Each row has a class, written after it.
[-200  479 -538   51  340   64 -169    5 -199  -37 -349  -41  268  -47
  159  302   91 -233  552 -103  -64  -73   42 -305   60    5  389  -67
  -46  -91 -113  -56   55 -508 -581  303  295  206   81   -5  -74 -160
  -18] => Banu
[ -96  414 -714  -80  100  190   -5  228  -19   79 -129  -76   24  -70
  -98  206 -158 -130  425   54  205  -38   65 -246  -26 -208  376 -132
  285 -249 -172  201  261 -577 -349   81  -18  151   45  -78 -358 -135
  148] => Banu
[ 309  311 -168  253 -298 -417  190  117 -216  -38 -268  129   76   28
   83  -87  157 -557  197 -155  483 -200  240  152   30 -490 -228 -180
 -102 -136  260  635    0   74 -124  299  434   70 -229  -22  -26  149
 -243] => Mupe
[ 204  440 -124  161 -313 -403  141  171 -422  -57 -425  117  205    2
  187   -3  284 -566  416 -123  481 -131  244  154    3 -422 -188 -100
 -244 -196  264  557  128   35 -202  371  325  104 -137 -123 -282   48
 -285] => Funo
[ 238  402 -114  172  -84 -560  246  324 -243 -214 -218  204  171  134
   41  -90  235 -551  299 -166  596  -25  277  271   43 -398 -267  -69
  -45 -228  320  442   90  255   72  467  376  -65 -113    0 -210  183
 -477] => ninas
[  16   99 -576   82  114  128  197  175  -53  170 -242   48 -165  136
 -169  -23  184 -438  114 -148  -12    6  334 -372  101  -52  186  223
  148 -179  -58 -138  119 -279 -313   71   94  223 -238 -137  218 -182
   73] => Vitod
[ -90  386 -400   72  188  -71   -5  161 -158  -82 -288   18   67   60
 -122  172   77 -388  360 -281    4  -48  170 -370   93   50  287  -66
  120 -281  -61  -21  166 -326 -438  189  166  302  -50  -79   29  -89
 -203] => vevit
[ 152  379 -136  179 -201 -385  182  352 -385  -25 -226  152  179   32
    6  -61  186 -407  402 -179  510 -105  309  138   44 -498 -222 -225
 -134 -244  307  564   11   65 -153  360  447    9 -100  -72 -243  108
 -308] => rega
[  -8  380 -487   89  124   79   42  162 -230  -16 -417 -110    9   46
   -4   92   45 -279  323 -222  164 -257  188 -234   54  -45  298  -79
  -83 -179  -50  160  155 -462 -616   95  167  261   35 -131 -270 -211
   49] => Mef
[ 230  439  -53  172 -216 -382  170  200 -317  -53 -193  151   74   20
   33   14  138 -490  388 -154  469 -127  223  178  102 -379 -140  -96
 -127 -263  266  579  175  -12  -92  296  393   40  -84  -39 -180  177
 -315] => rega
[-248  379 -522   13  142  146 -179  156 -200 -226 -436  -90  463   20
   47  -35   66  -12  399   70  -27 -195  226 -144  -82   -3  182 -100
    8 -237 -108  181  283 -557 -577  378  -21  279  187  -36 -532 -166
   25] => Mef
[-224  299 -613  -96  105   41   11  248 -131   32 -199   62  -66  144
 -113   47   59 -274  387 -194   32   76  231 -498   21 -112  219   30
  210 -332  -15   90  158 -234 -278   64   44  149   30 -156  119    5
 -117] => pina
[  -9  430 -441  -28  115  181  -24  202 -171  -62 -375  -84  451   -8
  115  392 -258 -292  447  -60 -174  -59  273 -281 -123 -152  155   24
   13  -96  -99  144  206 -402 -523  311  207  185   69  -12 -204  -97
  144] => Mupe
[-136  406 -594 -106   11   62  -59  230 -253  -23 -328  -56   22 -121
 -134  138  -59 -196  397 -127  152  -46  170 -385  -31 -143  262 -141
   99 -350  -84  187  195 -385 -368  121  239  139   79 -150 -250 -139
 -104] => safa
[  96  514 -637  222  -65   23  -34  206 -183   75 -360 -143   45   -8
 -103  -77  -59 -185  413  -10  161 -309  245 -175   -3 -388   60   61
  -27 -241  -46  350  191 -421 -558  215  461  233  -49  -50 -476 -356
  128] => safa
[ 248  174  -50  163 -225 -629  314  158 -100 -107 -205   64  107   56
  230  -21  170 -700  391 -380  471   -5  169  198  -75 -426 -159  -18
 -252  -24  220  521  104  166 -155  237    9  111 -177 -220 -165  109
 -146] => Nibun
[ 151  367 -116  130 -114 -419   34  340 -356 -110 -235  210  254  105
  -33  215  235 -534  328 -183  600   68  322  131  -66 -499 -137 -283
   29 -180  285  399   36  230 -188  589  274  -40  -54   57 -232  119
 -359] => vevit
[ -55  523 -477   26   37  190 -187   46 -189  -95 -436  -60  229 -206
   38  254 -136 -135  364 -130 -151  -78   15 -341   27   60  187 -299
  -64 -162 -103   75  126 -514 -466  211  533  228  105   32 -188 -126
   71] => mubeg
[ -34  588 -519   -2  -57  149 -143  114 -217   76 -234   92  267  -76
  -66  236 -407 -325  357 -227  -34   17  116 -556   97  -72  258 -359
   46 -334  -51  -33   93 -382 -337  210  504  204  101    5  -71   39
   46] => Nibun
[-192  359 -515  -33  182  205   23   23  -90  -72 -351 -177  173   25
   53   81  -12 -281  368  -86   68 -124  137 -160 -135  -68  452   96
   15 -123 -130  148  245 -479 -566  122   -1  272   29  -70 -251 -194
  126] => safa
[-389  442 -322 -131  180  -41 -197  142 -287 -274 -277   -5  -44 -147
 -113  124 -172 -217  402 -356   -5   -3 -107 -416  -56  234  358 -273
  114 -339  -69  110   84 -504 -389  -46   30   98  146  -85 -109  -45
 -195] => Funo
[ 325  138   70  221 -202 -334  192  472 -265  178   25  252  264   39
  -69   16  459 -477   54    3  538   80  382   -1  319 -377 -484  -80
    2 -299  172  130  170  234  426  498  424 -127 -218 -206 -167  116
 -500] => rim
[  43  362 -146  -19  214  146  -95  227   16  -43 -294 -200  450 -239
 -166  237 -333 -231  404 -239 -170   75  -23 -436   14   60  248 -188
   44 -118   54 -151 -205 -123 -337  211  169    7  166 -112 -250 -142
  204] => Funo
[ 197  361 -250  127 -387 -381  189  285 -317   92 -287  148  103  -25
  130  -48  181 -567  345 -146  643    7  314  201  -99 -638 -272 -202
 -154 -203  223  577  141   71 -164  346  424   52 -157 -152 -295  100
 -155] => Vitod
[ -68  185  -45  149  124 -129 -122   48 -140 -308 -483    0   66  -70
   41  120  151 -343  464 -364  -82   80  -95 -327  -66  -38  163 -126
 -161 -244   43   31  187 -237 -384  241  240  288   -2 -138    8  -30
 -356] => Banu
[  56  351 -281  -12  547  119    6  -50  -44  -93 -350 -150  110   29
  -99   99   42 -351  295 -270 -254  -62  165 -318  138  480  375  114
  -52  -62   17 -226   70 -408 -367  166  -32  121   89   29   11 -104
  254] => safa
[-170  493 -521   23  174  -51  -55  159   25 -192 -247   -6  180    0
  -36  104   -9 -289  462 -275   39  121   57 -192 -119  -71  249  -93
  120 -205    1  127  244 -437 -460  177  287  138  153  -64 -223 -103
  -16] => Vitod
[  95  321 -126   66 -329 -282   20  196 -400   20 -265  192  -29  -43
   99  -13  355 -313  345    3  417 -125  177  202   -1 -445 -246   60
 -264 -199  153  618  147 -129 -184  317  343   43   19 -171 -249   -9
 -276] => Banu
[-228  329 -465  -83  206   64    7  180 -152   51 -290  -72    5   52
   61  227   39 -333  424 -125  -27   67  143 -389  -11  -30  378  -34
  116 -154 -100  -29  169 -298 -276  140  -29  209  -28  -81    3 -115
 -180] => ninas
[ -55  283 -522  152  -37   80   22  236 -181  -63 -407  -47  183  -22
   78   34  378 -105  268  -13  114    6   68 -281  -50 -263  123  207
  -18 -358  -89   45  165 -234 -425  210  276  290   99 -215 -224 -184
 -277] => Nibun
[ 321  521   36  211 -171 -531  445  414 -486 -376 -393  279  107  431
  140 -121  355 -589  464 -284  324 -453  168  145  342 -373   -7  -95
 -352 -204  513  587  -10  258 -164  670   31  186 -130    2 -306  161
 -584] => Funo
[-228  107 -504    7   52   43  -25   35  -72  149 -409   -1 -372  167
 -174  146   29 -115  155 -244  -97 -132  208 -507  111   56  468  -23
  -27 -205  -96   39   58 -329 -365 -257  106  260 -195   -7  474  -67
  -91] => Mef
[-127  502 -754  200  107   43  -38  183 -210 -162  -33   54   84   59
 -111   61  -39 -338  308  -70  344  -81  169 -134  -52 -187  250 -120
  206 -253  -37  128  174 -538 -612  443  584   10  280  113 -400 -169
 -186] => Banu
[-122  327 -587  -45  313  121 -107  211   35    6 -181 -165   -5    6
 -130  166 -214 -169  272 -163  225  -81  132 -423   44  -35  420 -184
  179 -225 -118   87  -48 -207 -376  -68   16   32   27  -87  -83  -95
   87] => Vitod
[ 303  373 -188   65   83 -286  117  259 -131 -197 -106   30  617  -17
   54  190 -237 -644  543    4  485   10  284   -4  -65 -260 -158 -188
   21 -246  191  183  -22   88 -266  676  456  -36   27   64 -392  -15
 -151] => Banu
[ -29  329 -274  -55  393 -308    4   58   60 -343 -119  -70  125 -117
 -127   91 -196 -389  536 -374   13  162  116 -299   18  167  191  -44
   62 -319   46   -4  251 -200 -181  103  177   62   95 -242 -144 -163
 -195] => Nibun
[-190  430 -475   41  225  -21  -27   51 -194  -64 -271   33   52    7
  -37  200   61 -429  444 -283   71  118  145 -357    9   31  344 -101
   92 -319  -87 -102  192 -275 -419  223  375  282   -4  -56   82  -26
 -231] => ninas
[ 334  496   56  244  -81 -446   52  236 -413 -112 -315  131  321  -54
  297   46   91 -899  376 -275  297  152  175  -31  120 -379 -167 -119
 -145 -112  257   35  269   53   96  652  207   40  -44  -40 -371  123
 -629] => vevit
[ 157  317 -304   72 -156 -405  241  325 -363  -40 -214  125  221   74
   83  -47  290 -479  238   33  615  -87  403  156  -66 -451 -252  -98
  -51 -308  281  442   19  143 -119  578  357  -75  -23  -98 -363  -23
 -276] => Mupe
[-244   65 -669 -103  159   88  -20  219 -104 -222 -164  -44  428  117
 -133  -81   -4 -141  505  -23   97   32  401 -345  -59 -170  387  146
  103 -245 -168  236  348 -461 -378  122  -79  117  162 -167 -336 -150
  -11] => mubeg
[ -39  186 -295   27  140  137  -47  270  -55 -118 -159  -92  177   44
  -46  -47   54 -330  367  -94  148   30  185 -264  -38 -146  208  231
  123 -274 -134   63  158 -168 -460  125  142  203  187 -205 -219 -168
 -131] => vevit
[ 123  359 -220   24 -179 -362  162  234 -329   20 -182  178   18   51
   95   80   87 -538  401  -76  612  -62  281  125 -144 -562 -109  -90
  -86 -193  194  593   61   99 -198  375  483  106 -134  -26 -112   75
 -194] => Vitod
[-233  145 -423  -59  224  113 -136  326  -81  461 -547 -127  117   58
  186  393  307 -343   -2  -22  195 -106  273 -516   88 -208  346  159
 -151  -15  -71 -384   -4  -56 -251  364 -178  147 -184  -99  109 -131
 -106] => Banu
[  61  529 -193   85 -405 -340  128  551 -406  177 -117  173  508  157
  -75   86  136 -572  352  -45  479  143  463  -36 -104 -613 -349  -59
   39 -299  382  451  -23  325   30  681  348 -343   53  -82 -500   68
   48] => Funo
[-145  282 -439  -66  213   69 -218  319  -46   46 -288    3  364  106
  124   49   66 -247   98   50   11 -174  315 -350   83 -203  111  127
  137 -149 -112  -79  125 -183 -243  420   53  141   18  -30 -127 -110
  -31] => Mupe
[ 100  390  -67  154 -144 -469   54  221 -343 -141 -216  202  198  -27
  122  -67  177 -516  388 -211  477   43  226   66   12 -409 -170  -86
 -129 -249  280  551   55  114  -22  304  364  -33   27 -134 -208  205
 -220] => rim
[ -51  480 -431  -50  317  -52 -175   87  -95 -101 -331  -57  151  -51
  -85  190   17 -340  398 -313   40  -88   20 -402   72   56  475  -27
   55 -194  -39    4  -33 -286 -482  136  -62  261   59 -228 -162 -130
 -117] => pina
[ 292  438  -96  151  -36 -463  237  207   -7  -49 -217   24  342  -14
  -28   54  275 -609  299 -296  519  -16  162  143  -12 -421   -4  -21
  -56 -106  318  374   95  106  -68  399  220   71 -195 -186 -240  133
 -414] => ninas
[ 133  310 -165   75  -84 -516  127  198 -273 -132 -192  170  111  -20
  164   21   68 -497  494 -206  548   78  227  195  -67 -451 -169 -259
 -170 -264  269  514   49   26 -165  339  390  -73    6  -91 -232  125
 -220] => pina
[ 170  392 -239  139 -208 -243   16  259 -283  104 -108  131  184  -22
  110  157  231 -450  329   46  482 -101  385   97   29 -596 -205  108
  -80 -163   43  532  165  159 -105  465  586   68 -136 -161 -208   94
 -272] => pina
[ 101  222 -605   -5   27  -11  311  216   66 -272 -436 -231   43   88
 -175 -432 -121 -108   -3   21  178 -371  323    2  -10  112  274  116
   94 -453   -9  160   43 -224 -427  -43  -34  196  -61  -63 -346 -100
 -102] => Mef
[ -94  408 -238   38 -245 -254  152  296 -433  -30 -238  171  113   33
  213   24  114 -382  308   -2  698 -116  239  275   -5 -537 -181 -387
    8 -215  181  638  134  -12  -90  357  329  -37   65  -13 -301   70
 -128] => safa
[-105  295 -569   -4  126   65  -52  225  -68   29 -278  -32   40   28
  -42  119   37 -158  246 -112  -83  -47  178 -382   57   17  259  -73
   80 -229  -53  -42   22 -366 -407  126   57  100  -74  -12  -32  -33
  -46] => rim
[ 283  328  121   65  -51 -122  204   37 -429  -87 -107  -13 -151   -5
   50  114 -180 -367  466 -203  406 -120    9   77  -17 -237   40 -486
  -94 -235  251  685  -70 -102 -278   20   64   52   88  -28 -222   47
  122] => Banu
[ -42  342 -581   52  110  147  -56  357 -130   45 -526 -201   49  -27
    4   65  -20 -274  328  111  447 -133  341 -157 -251 -295  242   -2
   67 -351 -183  311  242 -276 -497  257  326  282   56 -107 -501 -210
  209] => ninas
[-250  445 -506  -37  149   61 -137   88 -252   -5 -164  -12 -158   58
  -13  190 -129 -233  489 -206  -83  -88   79 -354   56   46  241 -199
   62 -233 -117  133  140 -470 -525  135  204  133  170  -35 -106 -256
  164] => rega
[  86  478 -825   67  -18  141  363   74   -3  241 -203 -138  165   60
  -68 -230  198 -167  134   87  152 -275  182  -62 -128   66   20  228
   76 -195  -76   98  195 -617 -416  151  198  345 -100 -115 -298  -58
  227] => safa
[ -65  357 -179 -125  -99 -320  200  196 -370 -146   19  233  143   12
   27  148   64 -580  511  -46  676  145  211  361 -182 -444  -51 -122
  148 -244  115  549   82   98 -164  532  407 -107  121   22  -60  219
 -351] => Funo
[ -16  461 -402  -24   64  -94   71    3 -152 -135 -501  -62  -29  165
   53  226  247 -439  482 -203   26 -136   61 -146  -66  -42  313  281
  -58 -310  -27  179  229 -395 -691  117  132  345 -132  -59   26 -314
 -216] => Mef
[ 289  533  -51  202 -201 -699  170  117 -111 -325   18  102  363  256
  219 -242  195 -749  436 -336  134  -42   84  185  107 -430 -377  251
 -188 -159  386  345  223   44 -110  587  112 -231  -12  -96 -392  -73
 -617] => Funo
[ 259  192 -199   59 -206 -481  287  372 -158   72 -166   -2  122   56
   72   -7  235 -596  286 -103  740  -23  336  145  -44 -624 -106  -52
  -17 -223  224  546  -37  347   -3  357  187 -127 -135 -305 -232  130
 -417] => mubeg
[  36  398 -353    8 -347 -243  135  184 -334    5 -205  182  112  -37
   74  -91  458 -492  201  -69  729   39  234  176  -65 -601 -139  -41
 -108 -307  226  494  296   26  -18  381  290  -56 -229 -161 -366   71
 -305] => ninas
[ 367  255  -16   87 -165 -494  336  203 -333  -97 -161  161  -32   64
   48  -63  189 -615  370 -149  495   -3  222  183   23 -363 -168   14
 -153 -264  253  370  112  162   10  366  351   18  -92 -204 -172   84
 -545] => vevit
[   9  410 -531   41  255  -13    0    6  -31 -270 -369 -108  315  -41
  -88   50   60 -237  345 -176   74 -204   83 -286  174  258  439 -160
   77 -365  -60   64  136 -524 -527  111   90  273  113 -143 -238 -107
  -69] => mubeg
[ 217  336  -78  157 -220 -426  214   83 -282  -94 -226  110  200   17
  101   39  156 -596  481 -169  533  -52  247  266    7 -362 -131 -177
 -127 -218  176  501  165   39 -240  367  434  121  -32 -136 -176  107
 -337] => safa
[ 163  276  -79   88 -168 -466  142  221 -244  -64 -233  195   82   10
  137  -72  248 -546  279 -148  444  -28  259  149  -34 -398 -315 -136
 -182 -184  298  449  104   75  -25  490  421  -29 -147 -110 -145  133
 -290] => rim
[  30  388 -629   31 -217   18  111  480   18   73 -294   18  308  171
  -40  299   87 -128  307   62  -88   33  394 -207  -76 -435  111   -9
  -13 -333  -34    3  234  -77 -372  606  614  139  -21 -128 -399 -158
 -272] => pina
[  34  416 -354   45 -240 -364  173  281 -341   24  -36  132 -228  -47
  -68  -49   70 -371  328  -20  498   39  342  139 -157 -279 -201 -172
   22 -448  202  657  -35  -69 -140  145  655 -175  -31  -27 -234    6
  -49] => safa
[ -92  220 -391   -7  314  -69   34  224  -56 -188 -390   -8   32  -31
  -47  164 -183 -166  343 -235   25  -67  131 -215   19   39  331 -218
   62 -138 -114   60  201 -427 -279   74  189  184   47  -42  -12   70
  -80] => Vitod
[-294  251 -400  103  203 -131  -44    0 -362 -261 -435   45  -38  236
  264  -15  272 -112  353   56 -253 -298  139 -234   78  108  145  151
 -256 -241  -94  172  180 -419 -324  302   76  197  -10  -46  -57 -233
 -164] => Banu
[-157  280 -517   12  222  -12  -71  188  -22   66 -235  -46   35  181
  -26  171   94 -236  281  -31   67  -94  396 -275  -38  -29  357  131
   86 -313 -116  139  179 -341 -484  157  307  146  100  -36   -1  -80
   57] => Mupe
[ -23  255 -638   95  206  -33   83  364  -33   74 -255   35 -290  264
 -127   79  -35 -155  222 -160  121 -125  269 -411  199  -47  274 -126
   77 -348   25  -88   85 -260 -357   64  116  141   37  -11  -93 -195
   19] => safa
[-125  357 -290   15  151  -20  -66  132  -75  -95 -206   28 -122    2
 -261   49 -142 -242  323 -362  108  -42   93 -233    0   81  226 -195
  146 -210  -11  237  179 -458 -356 -122  204  202  -33   49   45  -16
   59] => Mef
[  78  327 -412  -38  146  -10   17  221   97 -174 -327 -287  574    4
  -51  156 -250 -179  314  -64   70 -258  134 -295  -57 -109  362 -248
   51 -109   44  165  -51 -234 -461  304  -46   86   92  -58 -471 -193
  -26] => Funo
[-156  352 -601 -117  241  106   74  140  -77  316 -169  -86 -200   28
  -94  330  -77 -234  290 -102  -80   46  177 -546    0   70  340   12
  125 -212  -41  -29 -118 -233 -238   -7  114   38  -55 -128  216 -177
  278] => Nibun
[ -31  308 -539    1  190   88   19  198  -59   73 -287  -64  -20   34
 -116  109  -40 -240  308  -93  -74 -146  277 -276   37  -26  361  122
   97 -160 -140   50  139 -424 -439   83  145  227  -94  -94  -55 -125
   59] => Funo
[ -84  319 -467   12   26   84  -25  172  -51  182 -344  -25  118  134
 -216  114  160 -161  237 -247  -53 -117  181 -550   87   30  269  -77
  140 -299  -29   46   80 -361 -419  -38  -20  373  -74 -208  139  -16
  -72] => Mef
[ 187  404 -124  142 -128 -417  150  232 -354  -82 -164  120  120   -3
   84   27  163 -585  403 -107  612  -99  220  112   23 -413 -178 -174
  -93 -266  236  541   49   93  -86  470  465  -21  -93  -62 -228  128
 -379] => pina
[-114  389 -598  -76  134   90  -57  106 -135  103 -154  -58 -104 -121
 -184  210 -129 -225  412 -119  -44  -17  179 -394   -8   41  313  -63
  147 -280 -131   44   97 -499 -463   42  361  149  -19  -51  -46 -205
   93] => safa
[ 356  242 -424  165 -412 -453  274  112 -242   75  -61  116 -160   46
   90 -208  -88 -449  426   14  419 -168  342  128   42 -539 -288   25
 -141 -297  186  727   78  -56 -140  171  463 -154  -39 -154 -238   72
   91] => Mef
[ 273  403 -202  154 -109 -426  185  178 -288    4  -36  143  273   41
  101   58  144 -648  432 -150  395    2  318  -12   55 -346 -177   18
 -100 -215  239  355   64   73 -107  461  389  -38 -108 -129 -186  109
 -246] => Nibun
[ 240  347  -42   63 -118 -499  248  461 -168    8 -143  111  105   79
   -3   79   10 -494  371 -158  583  -48  281  216   53 -542 -100  -89
  -87 -274  336  395   46  216  -64  424  241 -108  -62  -71 -394   19
 -195] => rega
[ 112  438  -15  169 -216 -483   74  197 -450 -212 -346  240    9   74
  156 -182  100 -405  383  -91  355 -201  182  352  -20 -443 -263 -135
 -186 -200  278  610  176  -51 -115  483  380   60  -36    5 -369   96
 -245] => pina
[-264  370 -382  286  149  186 -297   81 -419   34 -419   -7 -242   -6
   18 -188   58 -368  390 -207  140  -37   85 -459   53  161  125  -11
  -32 -258  -68  162  130 -648 -462 -219  132  216   73   37  -39 -165
  125] => Mef
[  55  236 -715  -96  -56  276  -26  290 -215  244  -67  -52 -509 -144
 -337   33   21  -90   98    6  443  104   16 -540 -183  -31  182 -340
   77 -633   72 -122 -129 -453 -534  106  634 -122  209  -30 -391 -384
  114] => vevit
[-168  469 -519  -12  142  138  -95  315 -217    0 -225  -86   66  -40
 -261   80 -221 -298  453 -211  334   78  225 -482  -57  -95  293 -272
  313 -455  -60  190   62 -254 -458  -17  312  209  109   34 -162 -131
  159] => rim
[ -15  612 -553   11 -148   84  -23  384 -200  270 -477 -177  172  -56
  -67   84  397 -269  218 -137  151 -141  310 -158  -65 -433  293   72
    1   38   14  325  117 -201 -446  269   60  315  -70 -168 -486 -267
   22] => vevit
[-101  395 -459   34  222  -16  -74   59 -181    6 -344 -101  202   38
   87  164  297 -353  360 -203   -4  -70  215 -348  -17  -64  388  178
  -24 -158 -137   78  197 -334 -501  212  123  366  -21 -104  -58 -154
  -25] => Nibun
[ 136  477 -303  205 -361 -406  227  426 -419  110  -77  136    8   56
  165 -173  251 -574  298 -115  568  -38  332  140   43 -559 -379  -73
  -90 -284  228  591  108   36  -50  403  356 -162  -16 -116 -382  159
 -214] => vevit
[ 534  144  133  279 -339 -283  305  118 -270  -70  269   91  472  -26
  125  233  -12 -165  284  222 -295  -13   89  109  -86 -563 -696  331
 -161  -37   62  458  -54  224  152  775  662 -175   85  -79 -272   21
  -92] => Mef
[ 224  424  -63  266  -65 -528  214  173 -413 -206 -210  176  222   99
  297  -29  130 -619  474 -238  390  -80  200  191   77 -437 -296 -165
 -189 -174  345  492  111   34 -155  544  344  -30   72    6 -261  130
 -195] => rega
